Each row comes from the steps of one path. Every step used is in the known rows, and no mark comes twice. Write the path behind each row, first mark first.
Known rows:
g-j-y-z-h-x-f-m-n-l: [-137   30  345   59    5   52  128  -93  -74  -50  -54 -103  -74 -174
   88 -212  112 -289   -4 -236  -64   -2  230  157  -74  203  -42 -134
  349  -47   57  -21  251  284  -51   53  457   42  -50   17 -139 -127
  -86 -101  -46   43  160  -25  203  108   40    0   -7 -139 -107  116
  -48   92   19]
j-y-h-p-n-l-x: [ -61  -19   81  -16   35  -11  -32  140  -96   10  -31 -106    8   73
   24 -174   51 -108   13 -234   96  -24   89  -38  -89  113    8  143
   84   24   23   20   73  133   -7  -61  271  -17 -102  -26  -94    1
  -61 -165  -77  523    2   81  256  -60   61   65 -122  -87 -165   -2
  -92    6 -333]
y-h-p-n: [ -40  -23    2  -22   26  -53  -67   94  -24  -19  -61    2  172   44
    0  -40    8  -46   93 -175  141  -28  130   24  -49   21   -6   26
 -134   61   17  -10  -78    6  -47    4  155  136 -109   19   -9  -31
    0 -116  -10  426   82  160   68   14   60  -13  -81  -71 -144   11
  -36   11 -257]
g-z-n-f-x-h-p-m: [-114  -72  -22   21   24  -73 -120  -97 -176  -74  -44   79  115  134
  142 -106    1  -26   31 -112  137    4  422   49 -107    9   14   39
  217   24  108  -29   65  216  -74   37  108  103  261  -66   21  -71
 -119  -52   25  173   12  147  131   87   24  -79 -196  -80 -110  -89
   92  -29 -196]
h-p-g-j-z-x-f-m-n: [ -54  -73  169   31   22   -4  -47  118    9   20  -72   18   75    6
  172  -13  -73 -176  -40 -155   34  -21  324   35  -96  118  -54  -33
  280   61   12  -36  164  209    8   27  101  334   -4  -54  -53 -122
 -116 -128  -52   91   88  184  143  -17   67   16  -70 -169 -137  -80
   20   83  223]
f-x-h-n-l-m: [ -12  -46  123   29  -33  -51    4  110   -1  -98  -21   14 -125   80
   75 -325  122  -38  -52 -141  140    0  115 -119  -73  -20   17  113
  309   55  109  -23 -115  170   10  -17  308 -157  -49   21   -3   -8
  -12  -95    5   48   -5  -53  107  -20  -39   18  -42  -63  -76   -4
  -17  -13 -159]
x-f-h-y-j: [ -81   22  280   37  -32  -11  -73  -81   31    8  -16  -75   48  -75
   80 -125  -73  -72  -74   51  -55   23  124   45    2  159  -22 -182
  162  -15  110 -193   67  173  -72   91  330  183 -220   16  -27  -32
  -28 -106 -114   58  111   12  -16   66    2   37   22    9  -51  159
   14   -2  133]
f-h-y-z-x-n: [   4  -28  329   29  -16    6  -98  -78    1  -51  -83  -25    5   -8
   73  -71 -128  -52  -47  -31  -55  -17   -5  -19  -71  161  -56  -73
   -4   58    4  -81  145  108   -3   56  158  214 -253  -58    6  -94
   40 -203 -101  247  154  125   34   26   27   56  107  -49  -14    5
  -15   42   48]
j-y-z-l: [   7  -10   65   35    4   63   59 -141  -10  -19  -34  -83  114  -45
   11   40   -4  -70   18  -19 -122    6   51   35  -56   -6  -25 -152
   61  -22  -31   -3   15    0   87   15  151 -113   39  -57  -36  -28
   16   22  -11  122   83   27  104  -24   33   15  -46  -56   44  -52
  -43   83   39]
m-n-x-f-h-y-j-g-p: [ -66   12  449   20   27  -16  -52    0 -214   19  -51  -25  109  -93
  137  -38 -133  -97  -85 -186   37  -31  139  164  -11  232  -18   -5
  369   65   81 -207  206  398 -109  105  346  292 -247  -95  -27    4
  -60  -51  -86  189   62  101  223  -19  -53   67   83   16  -88  166
   68  -14  117]
g-z-l-n-x: [   9  -17   86  -19   34  -35  126  -59 -169  -50  -20   38  -24  -19
   40   76   -6  -30   56   65   19   34  -68    7  -49  -22  -67   91
    8  -38   13  -46   24   12  -43  -12  213  -56   58  -45   25   58
   16  115   61   79 -107   28  249  -70  107   21   -2   75    9  -94
   49   37   36]
p-m-n-j-g-z-x-f-h: [ -13  -51  208   34  -11   -8    4   34  -68   60  -37  -14 -226  -53
  102  -69   19 -113  -21 -151  -42  -55  348  -13  -45  278  -83   35
  528   22  -87 -131  341  342  -57   55  108    3  101  -38  -45  -35
 -113 -131  -15   71   97  139  225   78  -35  -24  -70  -95  -30 -101
   91   18  184]
x-f-h-p-g-m-n-j-z-l: [-124  -75  146   87   32  -20  -24   -9  -23  -59  -49   -8  118 -165
  153    0   53 -145   51 -146  -70   20  484  110 -118  145  -67    8
  217   36    1 -122  199  265  -14   84  397   13   52  -36   13  -27
  -63  -84  -40   -5   39  224  276   60    5  -33   -9 -125  -82 -161
   22   26   58]
j-z-h-y-x-f-m-n: [-109   94  203   87   26   58    8 -255    7   49  -35    6  -21   20
  128  -41   67 -247  -44  -51  180  -48  197  175  -45  173  -10 -203
  206  -66  102 -114  237  233  -15  117  366  146  -57  -50 -101 -125
   63  -95  -17   20  255   10   84  -45   41   73  -73 -197    0   -8
   36  100  134]
l-x-f-h-y-z-j-g: [   9  -12  314   75  -29   51 -147 -126  -48  -50  -99  -89  102 -119
  130   -7 -123  -89  -74    7   -9  -29  313  -14   -9  231  -25 -163
  289   40   13 -210  186  153   -6   23  170  391 -224  -65   10  -31
  -56 -169  -93  303   67   65   60  -82    8   95   55   21    9  -69
   31  114  283]
h-n-l-x-f-m: [ -74   -3  183    9  -16  -16   35   93   31  -47  -27  -53 -124  -45
   98 -280  -17  -80 -120 -100  130    3  -33 -137  -22  140   14   37
  288   71  106  -72   34  159  -41  -64  305  -39 -178   -9  -65  -73
  -85 -103  -45  274  -19 -101   46   31   23   29 -246  -70 -120   30
  -38   21   63]
f-m-n-j-g-p: [  21  -15  171   10   39    0   61  -15 -201   36  -40   38 -109 -138
   85   12  -20  -69  -32 -216   16  -58   93   96   -7   80  -17  140
  383   35  -68  -38   92  230  -34    9  101  120   41  -65  -20   -3
  -86   20  -23   63    1   63  104  -57  -64  -19   66  -98  -78  -14
    1  -20  -41]
y-j-g-z: [  -2   -8   24    6  -25   -3   38  -74 -150   73  -26    5   94   62
   42   16  -29   -9   32    4   -4  -46  169   46  -21  -77   -8  -65
  134   -2  -60  -67  -38   29   -1   53   15  125  252   18   12   96
  -27   -7   51  -82    9   74  110   -9  -18    5   41   45   54   13
   46   66   98]
z-l-n-f-x-h-p-g-j: [ -17 -133  213   22   45  -75  -44  168 -190 -171  -52   74  158  149
  144  -20   86  -12   29  -64  -60   39  321  -35  -83  -12  -64  159
  207   -6   80 -102  -87  130  -29   25  349  230   73  -83   98  -27
  -72 -129  -29   27 -113  195  221  -15   77  -30  213  -48 -114 -106
   23   11  -82]
j-y-x-n-f-h-p: [-112    8  247   19   10   28 -138  -55  -38  -50  -60  -42  117  199
   50   28   38  -62  -54 -219   99  -41   52   30  -31  155    3   35
  214  -27   57  -41  210  241   -8   10  131  231   -3  -77   25  -82
   -9 -176  -64  148    4  245   93 -142  -27   39  166  -77  -74    5
  -10  -26 -170]
l-m-n-x-h-y-z-j-g: [  79  -47  271   41   31   66 -241  -95  -49  -68  -97   -9  -50  -39
   94 -131  -57  -83   11  -78  156  -66  147   20  -38  104  -39   18
  328   91   13  -77   94  200  -27    8  279  338 -132  -30  -37   -6
  -35  -76    6  237   82   48  257 -119   17   64  109    5   21  -47
   15  147  174]
x-h-n-j: [ -73  -78  114  -31  -11  -53 -105   -3   58  -70  -31  -11  -68   64
    1 -246  -54   23   44  -92   13    5   58  -11  -53  -42  -50   89
   78   44   29    4  -87  140  -39    8  268  -63  133   49   10  -26
 -138  -49    8  -20  -22   44   56   12  -25  -12  173    5  -51    9
  -18   32 -175]
x-f-h-y-j-z-m: [ -84   33  130   40  -42   22 -108 -250   65   55  -54 -106   75  -55
  155 -138 -103 -188  -46   28 -138  -19  372   87  -34   91  -37 -337
  298  -73   78 -165  186  129    1   69  331    9  -68  -33  -99  -50
   29  -80 -101  -25  155    9   53  -52    6   65  -12  -52   29   50
   26   40  104]
h-y-l-x-f-m-n: [ -43  106  251   41   34   21  -57  -40   35   33  -23   23 -125   14
   95 -113 -110 -179 -135    2  258  -21 -130  -27   23  218   34  -77
  254  -36  162 -176   24  193  -52   45  477  349 -561   12  -93 -134
  -73 -156 -107  255  126  -53   80   24   69   36 -204  -99  -84   18
  -83   78  218]
y-j-g-p-h-n: [  13  -99   70  -34   11  -76 -107   69 -203   17  -35   32  292  167
   69  -80  -65   -9   61 -211  152  -39  336  100  -58 -110   -8   66
  168   52  -34  -44 -114  189   27   50  153  209  226  -56   35   82
 -126  -45   30  149   26   61  133  -56  -13   38  123  -33  -86   78
   44   31 -120]
l-m-n-f-h-p-g: [   9  -79  177   68   27  -20 -227  186   11  -22  -37   91  -28   34
   81 -114  120 -109  -48 -133  204  -49  133  -71  -35  171   13  158
  194   35   13 -122  145  183    6  -75  122  240  -50  -26   63  -42
 -107 -168  -76   41   14  212  153  -81   41  -30  -77 -109 -110 -124
   14  -69   -1]
x-f-m-n: [ -45   40  203   30   -8   29   68    1   94   -2  -26   31 -124  -84
   87  -56   24 -111  -94  -57  147  -37  -68   13   37  162    6 -103
  172   60   86  -80   26  203  -72   14  153   62 -212   13  -20 -116
   19  -42   -6  108  111  -38  -31   17   14  -43 -174 -117  -72   56
   10   23  205]
y-h-p-m-n-l-x-f: [-107    2   59   -3   36  -46  -91  241  -71  -53   26  -43    0 -104
   23 -193  109 -178  -42 -297  195  -69  161  -11  -47  220   -4  106
  148   86  106  -55  127  202  -45  -43  357   98 -307   19 -169  -51
  -71 -180  -53  501  103   19  224   92   15    1 -388 -108 -157   15
  -92   42  -66]
h-y-l-m: [  27   68  -21   31   27   15 -135 -131   48   39   -5  -31  -63   53
    1  -84  -64  -88  -44   53  150   27   -5  -28   -3   30   32  -48
  237 -101   74  -61  -39    4   56   18  362  250 -305   25  -63   14
  -69  -72  -88   65   44  -45   92  -28   63   50  -69   17   -9   -3
  -99   78  -14]
m-n-l-x-f-h-y-j-z: [-103   30  352   87  -14   -9  -68   27  -83   10   33  -69  -67 -102
  116 -272   20 -180  -99  -14  -29  -44  114    1  -49  195   -2  -61
  191  -19   92 -235  223  301  -54   63  396   80 -208    6 -164  -13
  -40 -163 -120   91   86  -27  201  -64   18  113  -69  -87  -20   54
  -33    6  192]
z-n-f-x-h-y: [ -66  -28  206   62   26   -6 -107 -139 -135  -91  -31   54   33  152
  115 -145  -67   30  -33   82  -48   17  105   19  -41   96   43   -5
  141  -74  126 -109   87  181  -89   75  270   27   -8 -126   15  -85
  -32 -122  -50  100   40   56   78  -11   10   -4   22  -60  -53    4
   57  -42 -166]
g-z-x-n-f: [ -35  -17  112  -17   12   22  -12  -34  -86   -6  -63   62  -87  239
   27  -59 -123    2  -19  -51  -53  -21   -1  -24  -44   66    5   33
  -27   26   10  -23  225   76  -45  -46  -93  199   84  -52   -8  -19
   -8 -131    4   54  -84  115  175  -57   29  -18  -13   22   49  -76
   45   81   42]
g-j-z-h: [ -20  -12  -20   11   -3    7   52 -153  -48   25  -43   -4    3 -102
   48    4  -40 -113   96  -71 -101   -4  349  171  -61 -114  -75  -32
   78 -115  -86   70  145   27   40   22   62  108  277    5   -4   32
  -40   36    1 -243   25   24  118  -87   20   12  163  -10   62  -15
   50  108  -40]
y-z-x-h-p-j-g-m: [ -38 -118   21  -22   30   -9 -161  -93  -89  -55 -112  -66  204 -118
  131   86  -74    0  103 -248  123  -14  361   65 -114   20  -89  -66
  139  159    4   -2   76   76   76   68   93  237  109  -45   77   12
  -36  -56   14   92   78  121  126   43  -44   -6  111   -8  -12  -81
   67  134 -125]
x-h-y-j-z-n-f: [-102  -48  146   52   21   23 -218 -259  -98  -27   -4  -33  158   89
  107 -171 -129  -13   28  119  -99  -28  163   85  -50  -37    9 -135
   54  -86   60 -107  126  157  -40   76  299   78  237  -81  -76    0
  -84  -62  -54   32   55   54  114 -123   81   56   77  -37   40   39
   32   60  -88]
z-j-g-m-n-x-h: [  39  -51  143   -6   44   42  -17  -76 -143  -69  -75   59   14  -89
  118   36  -29    3  109 -192  112  -50  193  130   -7   38  -50  166
  302   76  -39    1  138  215 -112   49  178  180   -2  -33   51   12
   17    5   87   70  -16   32  291  -40  -44   -3  197   24   14  -22
  114   74   27]
h-x-f-m-n-j: [ -87   40  247   34   22    8  -26   86    8  -38  -12   -5 -160   -5
   35 -131   54 -146  -43  -57  -46   -8   23  -37   -8  223   -6  -21
  269  -24   98 -113  153  208 -112   52  299  113 -189   36 -129 -127
  -66  -62  -23   12   65   83   52   51   10   -8  -46 -112 -136    1
  -31  -33  128]
y-x-h-n-j: [-110  -51  112  -21    1  -50 -122    5  -47  -82  -16  -16   37  129
  -15 -161   13  -31   60 -146   86  -19   63  -12  -56  -18  -47   62
   28    7   82  -33  -73  104  -43   52  250  -29   94   55  -50  -52
 -109 -120   19   73   22  141   36   22  -37   21  252  -64  -57  -18
  -46   33 -156]
z-l-m-n-j-y-h-p: [  21   -9   18    3   42   14  -20  -13  -15  -19  -33   23  -47  -35
  -50  -74   25 -200   42 -216   22  -58   50   54  -92   31  -34  111
  194 -142  -16   30   80  102   67  -64  487  122 -110   -4 -103  -18
  -79   -9  -38  151  113  146  332 -222   16   23 -157 -104  -87  -96
  -89   84 -245]
y-l-x-n-j-g-z-h-p: [ -22  -19   46  -40   37  -31  -41  -59 -151   -1 -110   94   -2  166
   31  -49 -175  -97   63 -189  178  -96  239   54 -108  -42  -31  164
   80  -82  -41   38   75   87   32  -21  417  358  142   -1   61   45
 -148 -140    8   93  -45  211  328  -36  -17   24  119   24   41 -168
  -36  203 -184]
f-x-n-l: [ -12   -4  146   30   -6  -14  118  163 -104  -94    0   20 -109   84
   46 -154   99   42  -33  -74 -115  -26   -5  -80  -28   65   28  125
  121   58   41   -7  -17   84  -60   27  101 -136  -89  -28  -19  -25
  129 -177    5  159  -37   28   66   97  -83  -38   32  -80  -52   54
  -57  -50  -83]
l-x-h-p-j-y-z: [ -96  -77  100  -28   11    0 -245  -19   52  -33  -60 -114   46    3
   81  -60  -66  -83    5 -162  171  -17  161   18 -106   40  -63  -68
   30  144   95   -1   -6  153  102  -22   70  243   55   28   14  -27
 -124  -64  -59  142   30   98   55  -77    6   13   66  -22  -72  -52
  -30   91  -96]
l-n-j-z-x-f: [ -58  -25  140   -4    8   30  -26  -46  -56   -1  -10 -109 -132    4
   42   46  -21  -70  -43   45 -135   -2   29  -86  -21   96  -84 -101
  121  -96   77  -45  132   97   14  -28  109  -81   75  -88  -41    6
   -5  -14  -18  101  -74   82   89 -277   65  113  153    3    4  -69
   -7  123   60]
l-x-h-n-j-y-z: [-107  -57  242  -23  -19   16 -189  -59   12  -32  -70 -125 -110   71
   25 -224  -91  -89  -33 -136   63   -4   14  -61  -88   12  -74  -14
  119   41   88   15  -89  193   38  -39  232    8   71   26  -11  -50
 -165  -89  -42  178    0  115  104 -137    1   50  184   -5  -69  -16
  -78  115  -98]
h-p-g-m-n-x: [ -68  -51   45   -7   85  -29 -114  131 -141  -16  -43   59   80   -3
   85   18   27  -44   62 -192  186   25   86   65  -76   94  -28  218
   51  108   65   30   31  120  -81   28  145  177  -73  -33   50  -36
  -27  -55   32  159  -20  202  267  115    3  -46  -20  -28 -170   -8
   16  -29  -63]
f-m-n-x: [  37   15  223    7   41   16    5  101  -52   13  -32   56 -179 -144
   59  -41   -1  -57   -9  -72  117  -41 -209  -29   17  131  -35  139
  208   15   12  -39   79   82 -106   -7  122   -4 -187  -21  -28  -91
   33   12    3  157   63   31   60   34   -6  -34  -74  -90  -87   31
   16  -75  109]
j-z-m-n-x: [   6   15   -5   -5   34   30  -62  -40  -48   37  -44   31  -67   -4
   68  -52  -37 -142   55  -98  -15  -78   60   39  -33   19  -33   -9
  143  -46  -13   13  195   32  -17  -23   62 -179   26  -65 -108  -66
   73   25   47   27   55   64  216 -122  -14   15  -40  -88   35  -84
   21    3   23]

Which path is each row?
[ -72  -27  128   17   12  -36  -80   20  -24  -33  -70   28    9 -113
  173   56   -7 -106  -11 -249  259  -40  276   48  -38  209  -38   45
  308  112   43 -120  181  332  -10   50  160  436 -149   -5   94  -25
  -59  -95  -11   16   42  131  183  -94  -49  -25  -68  -53 -126  -41
  104   28   22]
l-x-f-h-p-j-g-m-n
[ -42  -40  128  -63   28   23  -68   31  -40  -10  -74  -55  -12  113
  -41  -27 -138  -60   22 -238 -109  -58   -9   31  -93   94  -65  113
   86  -65  -12  103  150   78   23  -46  260  151  -64  -68  -45  -50
  -37 -155  -67  321   59  243  202 -149  -32   50   96  -33 -103    2
  -79   89 -341]
z-x-n-j-y-h-p
[  37  -42   23   38   73  -10 -108  -57 -340  -29    6  -30   62  -69
  104 -168   21 -118   13 -248    9  -48  382   92  -80  121   19  140
  367  153  -52  -77  199  227  -10    7  100  419  -76  -86 -193   -2
 -132 -135  -40  461   24  -40  312   27   23   64 -142 -100  -73  -46
  -56   74   32]
h-y-z-j-g-p-m-n-l-x
[ -96   -2  141   31   28   10  -15 -118   37   14  -75   27  -82 -150
   91 -113   -4 -195    8 -164   96  -58  264  130  -77   82  -50  -57
  172  -58   47   -9  185  201  -23   -4  365   68  137  -25  -30 -100
  -59   13   -6   -9  119   69  114  -75  -13    6  -89 -142  -43  -58
   23  102  -28]
x-f-m-n-j-z-h-p
[ -86    7  306  -13   22  -55  -80   54  -54  -83  -52  -58  144 -178
   61  100  -52  -65  -29 -102  261    1  -82  -24   24  168  -60   -1
  158  -60  163 -138  -16  120  -64    1  489   73 -370  -41   96  -33
  -56  -36  -67  362  -43  110   63  -46   52   58  109   74 -107   36
  -33   16  -65]
y-l-n-x-f-h-p
[ -20  -25  184   67  -10  -20    3 -101   19   -2  -53  -31  -43    2
  169  -40 -112  -68  -28   73  -55   21  394   31  -78  232  -37  -62
  397   62  -55 -260  313  254   38   90  283  267   -7  -41    5   53
  -96 -104  -76  -87   29   21  229   40   20    1 -129    6   20 -153
  118   42  219]
p-j-g-z-l-x-f-h-y
[ -66   11  174   51  -31   12   24   20   -3  -16  -20  -27 -128 -142
  149 -199   41 -255  -82 -147    4  -95  226  -14  -40  185   -9  -82
  223  -20   39 -124  329  234    1  -51  243 -274 -135  -33 -131  -61
   10 -124  -67   82   62  -45  208  -97  -10   55 -140 -145   39 -123
   -3    8  105]
j-z-m-n-l-x-f-h
[ -34   21  227   62  -11    1  -73  -20  -16  -77    2  -60 -146   36
   69 -197  113 -114  -92  -81   84  -16   46  -55  -47  187    2   80
  272   14   59  -84  178  217  -10   39  347   97 -238   14  -93    7
   34 -238 -109  164   56   38  123   22    5   66   79  -91  -52   29
  -82  -19  -47]
f-h-y-x-n-l-m
[   7   55  -41   42   24   22  -82 -284    1   64  -47  -35  -60  -48
   49  -80 -105 -201   52  -17   48   24  343  142  -63  -85  -43  -80
  314 -215  -12    9  105   32   96   40  422  359  -26   30  -66   47
 -110  -35  -87 -180   69  -21  209 -116   83   61   93    7   52  -18
  -50  187  -58]
g-j-z-h-y-l-m
[ -58  -67  195   24   55  -49 -103  141 -124  -27  -58   57   70 -151
  126   32   46  -67   54 -213  190   16  142   74  -72  169  -60  236
  140   92   23  -47  117  184  -93   44  195  119 -133  -29  105  -44
  -31  -82  -23  132   25  231  224  131  -13  -46   50  -46 -178  -21
   53 -109  -66]
f-h-p-g-m-n-x
[ -39    4  185   99   66    1  -86 -100 -250   20  -30  -10    6  127
  119  -11   67  -85   69   81 -105   34  314   60  -28   60  -52   20
  361 -218   37 -161   38   19    1   88  385  243   60 -112   52   -6
  -23 -245  -78  -30  -26  165  204  -77   97   10  314  -43  -51  -24
  -36   64 -114]
p-g-j-z-h-y-l-n-f-x
[ -42  -27    1  -30   51    1  -88   30 -228  -17   -9  -66   -2  151
   56   62   38  -32    3 -293  -31  -59  321   43  -33   80  -43  137
  417  111  -31   39  112  241   -3   66   -8  220  144  -63  -90   33
  -37 -142   -1  286  -36  234  124   43  -66  -10  193 -104  -86    3
  -54   39  -81]
y-x-n-j-g-p-m
[  37   17   18   29   44   57   27  -46  -75   -2   18   24 -164  121
  -29  -37  114 -202   13 -116  -11  -51  -21  -34  -59   51  -18   68
  249 -164   15   -3  120  128   50   -3  279   29  -18   -1 -159  -46
  -39  -41    1   27   72  143  275 -194   12   46    7 -190  -20 -125
  -76   62   -1]
z-l-m-n-j-y-x
[ -12  -11  328   12   55    2 -105  166 -194   32  -53   -3  -80  -76
  123  -13  -99 -178  -76 -234  261  -72  256   24    6  220  -20   75
  425  -22   67 -165   81  334  -27    8  401  186 -248  -44  -39   12
 -185 -158 -104  367    9   49  165   15  -23   -1   60 -124  -95  -67
  -65   77  149]
y-l-x-f-m-n-j-g-p-h
[ -17  -57   50  -19    5  -13 -153   13  -70  -23  -88    5  -75  356
   82 -149  -20 -109   81  -83  -86  -43  527   16 -107   66  -42   43
  319  -27  -82    2  213  198  -13   49  246    8  318  -17  -57   46
  -60 -163   48  -79   -6  156  307   68  -12  -21  196  -37   -9 -152
   19   42  -61]
p-h-x-n-j-g-z-m
[   2   12  235   64   -3   36  -78   29   24   35  -32  -23 -176 -158
   41  -45  -58 -219  -38 -104   41  -82   92  -82  -16  184  -48  -84
  313 -163   41 -160  243  157   36  -12  321    7 -273    6  -94  -46
  -81 -138 -107  105   88  141  145 -182   10   68   32 -119   30 -150
  -58   93  154]
y-l-m-n-j-z-x-f-h
[-128  -26   59  -39   45   32 -178  -69   44  -15  -99  -90   27  -42
   84 -104  -90 -179   48 -261   71  -49  113   82  -64  197  -50 -200
  169  100  140  -10  143  133   -9  -33  150   51  -74  -42  -82 -160
  -29  -75   11  306  109  140  178  -22  -46  -74 -131  -97 -128   50
  -31   86  -52]
h-p-j-y-z-m-n-x-f
[  30  -64  260   59   21   22 -117  -37 -159 -103  -30   -8   21  -33
   93 -246    5  -69    5  -91   49  -84  182   25  -66  105    5   74
  151  109  -28 -121  123  211  -29   22  321  207  -82  -27 -104   -8
  -84 -189  -24  261   59  -71  281   -7    8   91   75  -52   50  -86
  -39  126   90]
m-n-l-x-h-y-z-j-g
[ -27   -1  194    3   -5  -22  -85  -16  -25   35  -31  -53 -109   14
   -3 -139 -109  -88    7 -115   47  -18  -64  -82  -28   79  -43  131
  345 -164  -12  -78   22  116   24  -19  378   40 -143   11    3  -59
 -200 -140 -103  140   -6  139  121 -130   -8   53  157  -35  -99  -38
  -88  -15 -200]
f-h-n-j-y-l-x
[-133 -109  415   54  -17   52  -72    0  -77  -60  -87 -168   84 -242
  156   27 -132 -106   -9  -59 -135   20  199   56  -38  270 -105 -122
  258   18   30  -53  153  231  -64   33  137  -98   20  -81   61  -67
 -143 -183 -109  414   47  294   76   96   46  -66  199  -48 -175   97
   -9   22  106]
p-g-j-y-z-n-x-f-h
[  32  -68  153   48   49  -13 -106  -96 -201  -35  -61  -54  299    3
  100   30  -72  -56   19  -82    2   35  484  162 -107   40  -16  -63
  157   63  -55 -110   76  177   86   98  304  125   59 -143  -22   90
  -71  -30  -56  215   81  -21  221   92   27   49   32  -33   22  -80
    7   84   41]
j-g-p-h-y-z-l
[ -52  -20  274   -3    8   -1 -129  -99 -134   43  -61  -68   19   81
  106 -118 -133   10   -1   26   31    8  197   91  -65   34  -51    2
  303   58   27 -112   67  208  -70  111  334  131  136  -15  -10  103
  -65  -15  -12  -37    5   38  248   94  -16   49  164  130   39   68
   73   60   94]
n-x-h-y-j-g-z
